Here is a tiny trained network, its code and every weight. The questions are about switching its units off for an input and a target symbol, where a switched-off unit gives its printed mean instead of its output.

import numpy as np


def w(rows, s, z=0):
    codes = np.array(rows[::2]) - 128.0
    scale = np.full(codes.shape[1], s)
    scale[-1] = z or s
    return codes * scale


def norm(h):
    return h / np.sqrt((h * h).mean(-1, keepdims=True) + 1e-5)


def f(y):
    return np.maximum(y, 0)


def softmax(a):
    e = np.exp(a - a.max(-1, keepdims=True))
    return e / e.sum(-1, keepdims=True)


def log_softmax(a):
    a = a - a.max(-1, keepdims=True)
    return a - np.log(np.exp(a).sum(-1, keepdims=True))


def net(x, mask):
    ids = ['αβηθμξσφψω'.index(c) for c in x.split()]
    T = len(ids)
    res = E[ids] + P[:T]
    q, k, v = (norm(res) @ M[0].T for M in (Q, K, V))
    z = softmax(np.where(np.tri(T) > 0, q @ k.T / 2**0.5, -1e9)) @ v
    res = res + np.where(mask[0], z, O[0][:, -1]) @ O[0][:, :-1]
    y = f(norm(res) @ A[0][:, :-1].T + A[0][:, -1])
    res = res + np.where(mask[1:25], y, B[0][:, -1]) @ B[0][:, :-1]
    return log_softmax(norm(res)[-1] @ U[:, :-1].T + U[:, -1])


Q, K, V, O, A, B = {}, {}, {}, {}, {}, {}
E = w([
[134,38,94,159],'α',
[181,59,167,84],'β',
[162,55,60,180],'η',
[109,115,126,153],'θ',
[118,93,135,213],'μ',
[145,119,145,152],'ξ',
[180,42,128,248],'σ',
[170,74,67,179],'φ',
[163,152,36,122],'ψ',
[29,18,135,135],'ω',
],0.013)
P = w([
[45,222,232,32],'0',
[253,44,62,217],'1',
[240,55,80,205],'2',
[239,56,93,180],'3',
[177,93,34,221],'4',
[198,103,62,173],'5',
[228,74,42,82],'6',
[161,114,6,134],'7',
[171,106,39,78],'8',
[190,145,42,84],'9',
[151,169,33,83],'10',
],0.0057)
Q[0] = w([
[113,53,6,99],'head 1',
[189,6,48,141],'head 1',
],0.021)
K[0] = w([
[16,208,189,34],'head 1',
[30,253,162,18],'head 1',
],0.019)
V[0] = w([
[71,49,124,101],'head 1',
[95,180,254,48],'head 1',
],0.027)
O[0] = w([
[35,157,66,156,36],'head 1',
[90,218,251,194,2],'head 1',
],0.018,0.00069)
A[0] = w([
[109,97,148,112,83],'neuron 1',
[124,136,129,111,71],'neuron 2',
[190,210,85,195,165],'neuron 3',
[167,141,142,131,97],'neuron 4',
[109,124,136,110,80],'neuron 5',
[108,98,150,110,94],'neuron 6',
[124,164,110,154,57],'neuron 7',
[67,201,127,147,89],'neuron 8',
[236,220,96,132,140],'neuron 9',
[105,120,174,96,116],'neuron 10',
[98,151,99,151,148],'neuron 11',
[162,128,156,92,32],'neuron 12',
[125,123,132,124,116],'neuron 13',
[112,82,88,146,155],'neuron 14',
[183,147,131,134,53],'neuron 15',
[47,99,81,140,118],'neuron 16',
[221,156,132,140,3],'neuron 17',
[48,42,193,93,108],'neuron 18',
[113,124,138,109,81],'neuron 19',
[34,4,157,171,167],'neuron 20',
[111,158,139,16,115],'neuron 21',
[123,93,96,225,141],'neuron 22',
[95,164,141,130,146],'neuron 23',
[125,131,129,118,81],'neuron 24',
],0.019,0.0043)
B[0] = w([
[107,124,136,131,131],'neuron 1',
[180,73,117,114,128],'neuron 2',
[154,46,115,161,218],'neuron 3',
[136,124,88,139,201],'neuron 4',
[114,104,139,138,128],'neuron 5',
[105,133,138,137,131],'neuron 6',
[143,139,99,186,148],'neuron 7',
[163,135,3,154,212],'neuron 8',
[190,103,112,153,254],'neuron 9',
[119,136,119,64,164],'neuron 10',
[118,122,94,72,174],'neuron 11',
[86,96,145,180,189],'neuron 12',
[124,128,130,129,128],'neuron 13',
[190,175,174,134,211],'neuron 14',
[115,97,125,195,195],'neuron 15',
[113,90,184,10,211],'neuron 16',
[91,61,104,243,242],'neuron 17',
[69,93,144,98,142],'neuron 18',
[110,101,144,113,128],'neuron 19',
[78,47,171,144,184],'neuron 20',
[175,150,107,104,143],'neuron 21',
[114,51,170,153,181],'neuron 22',
[159,117,72,92,178],'neuron 23',
[179,103,127,109,128],'neuron 24',
],0.038,0.0076)
U = w([
[2,110,136,100,253],'α',
[122,160,103,119,70],'β',
[162,119,123,50,108],'η',
[137,171,117,114,121],'θ',
[246,112,46,157,184],'μ',
[161,194,212,96,191],'ξ',
[185,105,171,18,178],'σ',
[153,126,109,75,59],'φ',
[151,3,193,179,102],'ψ',
[36,122,2,131,3],'ω',
],0.0077,0.0055)

Each question gives the input, a string of symbols that net reads in full, and the target symbol t.
The units are the heads (2 rows each of Q, K, V and O) and the neurons (one row each of A and B). Each row of codes is followed by its name. A weight is (code - 128) times the scale printed after its matrix; where a second scale follows, it is the last column's (O, A, B and U).
mask holds one flag per unit, heads first, then neurons. A switched-off unit (its flag False) gives its mean, the last column of its rows in O or B, instead of its output. The means were averaged over made-up inputs and are rounded, as every weight is.
A unit's drop is (log p(t) with every unit on - log p(t) with that unit switched off) / (log p(t) with every unit on - log p(t) with every unit switched off).
The circuit of an input: a set's keep is (log p(t) with only the set's units on - log p(t) with every unit switched off) / (log p(t) with every unit on - log p(t) with every unit switched off). Starting from the 12 units with the biggest drops (on a tie, the unit counted first), units are removed one at a time, each time the one whose removal leaves the highest keep (on an exact tie, the one counted first), for as long as the keep stays at least 0.8.
circuit, biggest first: the units of the circuit, biggest drop first
unit that matters most: the unit with the biggest drop
k most important neurons: the k neurons with the biggest drops, biggest first
drop when u is switched off: that unit's drop, to one decimal
input α α σ σ ψ ψ ψ β, target α: circuit, biggest first	[head 1]
input ω θ ψ ψ ψ ψ ξ, target ω: circuit, biggest first	[head 1; neuron 8]
input α ω ω η, target α: 3 most important neurons	[neuron 16; neuron 20; neuron 9]
input σ ψ ψ σ σ ψ σ θ ω ψ φ, target α: circuit, biggest first	[head 1; neuron 16]
input ψ ψ η ω, target α: 2 most important neurons	[neuron 18; neuron 9]
input α α μ ψ ξ μ ψ θ, target α: 3 most important neurons	[neuron 16; neuron 20; neuron 9]
input σ α η η σ ω, target α: 2 most important neurons	[neuron 20; neuron 9]
input α β σ η η σ η, target α: 4 most important neurons	[neuron 16; neuron 20; neuron 9; neuron 22]
input σ ψ σ σ α σ φ α, target σ: 2 most important neurons	[neuron 17; neuron 14]
input σ σ β β, target σ: 2 most important neurons	[neuron 17; neuron 14]
input σ φ ψ η ψ ω η ω σ σ, target α: drop when head 1 is switched off	0.8
input ξ ξ ξ β θ η, target ξ: drop when neuron 16 is switched off	-0.1
input ξ ψ ψ α ψ σ, target ξ: drop when head 1 is switched off	0.8
input ξ ψ ψ ψ, target ξ: unit that matters most	head 1
